Each row has a hidden trait or not; one of two labels after the row says which. A new part has a new trait and new labels.
In the rows, 128 means zero.
[ 85 128 148 129 142  79 126 120 111 129 147 125 125 129 125 130 127   1
 114 141 122 128 120 113 136 126  88 133 122 104 139 112 135  95 123]  <59>
[ 91 126 139 127 143  90 128 121 125 129 134 121 129 131 130 130 128  67
 114 139 126 123 128 112 139 125 106 132 122 121 144 135 130 109 127]  <59>
[117 133 138 138 134 117 127 105 126 130 139 121 143 128 127 131 129  96
 114 136 123 125 139 126 136 113  51 128 164 126 145 127 125 120 113]  <59>
[ 79 132 151 127 119  86 125 104  92 127 166 126 129 128 127 124 130  39
 102 139 114 128 136  83 137 117  69 128 144 115 159 102 132  97 119]  <49>
[100 134 140 137 139  86 125 108 136 127 144 116 143 129 122 131 130  66
 109 132 117 131 141 109 138 109  11 129 173 119 153 105 126 109 117]  <59>
[ 80 130 155 131 134  82 124 109 134 131 144 123 135 128 128 129 129  11
 112 143 112 129 131  97 136 111  66 129 150 120 154 103 131  98 114]  <59>
[ 98 133 141 131 129 112 125 109 126 121 151 117 138 128 126 127 130  68
 108 132 115 132 137  97 137 116  69 127 157 125 150 102 126 110 122]  <59>
[ 83 129 149 134 147  53 128 110 129 131 147 121 135 130 135 132 130  74
 113 139 124 121 135 122 142 115  29 133 146 115 151 117 131 102 119]  <49>
[ 89 134 149 131 120  41 126  98 141 129 166 122 134 129 123 126 131  43
 108 139 115 127 143  92 139 112  38 128 166 123 155 114 129 105 112]  <49>
[ 91 133 144 126 117  71 124 108 135 119 160 123 134 128 126 123 130  22
 116 141 107 134 132  80 136 122  66 126 149 104 153 109 130  99 117]  <59>
[ 75 133 150 128 118  58 126 102 126 128 166 123 133 128 131 125 131  37
 109 143 110 127 133  81 137 114  46 128 154 115 159 114 131 105 109]  <49>
[ 80 135 152 129 115  50 125  98 112 126 172 119 134 129 126 124 132  32
 109 143 110 130 139  77 140 113  43 126 163 114 158 110 130  99 113]  <49>
[105 131 138 128 135  69 127 115 134 128 138 119 136 129 133 128 129  22
 112 133 122 128 137  98 141 117  89 130 136 116 154 129 127 116 125]  <49>
[ 92 131 146 125 123  89 122 113 123 124 154 124 130 128 120 125 129  10
 114 142 112 128 126  83 136 126  86 127 132 105 142  97 130 101 124]  <59>
[100 132 146 123 109  66 125 108 152 126 167 123 131 128 130 123 133  63
 111 130 115 125 136  79 138 126  98 127 139 109 149 118 126 100 128]  <59>
[ 84 132 153 132 130  94 124 106 118 128 161 121 136 129 125 127 130  15
 111 137 111 126 133  99 138 117  46 128 161 104 158 115 130  95 118]  <59>
[ 76 126 150 132 155  76 127 121  93 128 139 121 130 130 137 133 129   4
 111 143 124 125 125 121 141 124  71 135 121 118 146 128 134  94 119]  <49>
[ 84 133 154 128 122  89 125 106 127 125 160 122 135 128 128 125 131   5
 111 137 111 127 132  91 136 118  69 128 152 110 152 100 130  99 121]  <59>
[ 81 130 153 131 143 117 126 113 135 128 150 123 133 129 132 129 129   1
 115 142 115 128 124 100 133 120  54 131 137 118 149 114 133  96 119]  <59>
[127 128 142 129 136 104 125 119 109 127 135 121 136 129 129 131 129  49
 121 139 119 124 131 110 139 129 106 131 138 119 141 117 125 101 135]  <59>
[ 78 135 153 122  92  69 123  99 135 122 176 125 132 128 125 120 131  37
 111 142 106 130 138  69 138 120  83 124 150 104 157  93 128  95 116]  <49>
[102 130 150 131 134 122 124 110 142 128 145 122 133 129 125 129 130  30
 117 138 122 126 130 117 136 126  90 129 143 117 147 115 128  96 127]  <59>
[ 76 134 156 125 110  72 125 101 130 123 174 124 130 127 125 122 131   1
 116 143 109 129 130  84 138 117  78 126 146 107 164 105 130  92 120]  <49>
[ 73 131 157 127 132  72 126 108 137 128 151 124 130 129 131 125 129  28
 115 141 116 123 127  91 140 118  84 130 131 117 151 112 132  94 121]  <49>
[109 130 143 131 139  74 123 112 107 126 141 117 140 129 126 129 129  65
 113 134 117 131 133 105 143 120  67 129 147 119 150 120 125 106 126]  <59>
[111 134 144 133 127  81 124 103 151 122 155 118 145 129 127 126 132  78
 112 130 113 134 143 100 139 113  58 126 159 116 157 117 124 116 114]  <59>
[101 132 137 126 124  75 126 108 140 128 147 121 137 128 126 125 131  86
 113 137 120 129 139  88 141 121  74 128 150 118 154 119 125 107 118]  <59>
[113 131 145 128 119  94 124 112 121 122 154 119 139 129 127 127 130  51
 118 142 115 126 131 100 140 128  87 128 147 111 158  97 124  99 124]  <59>
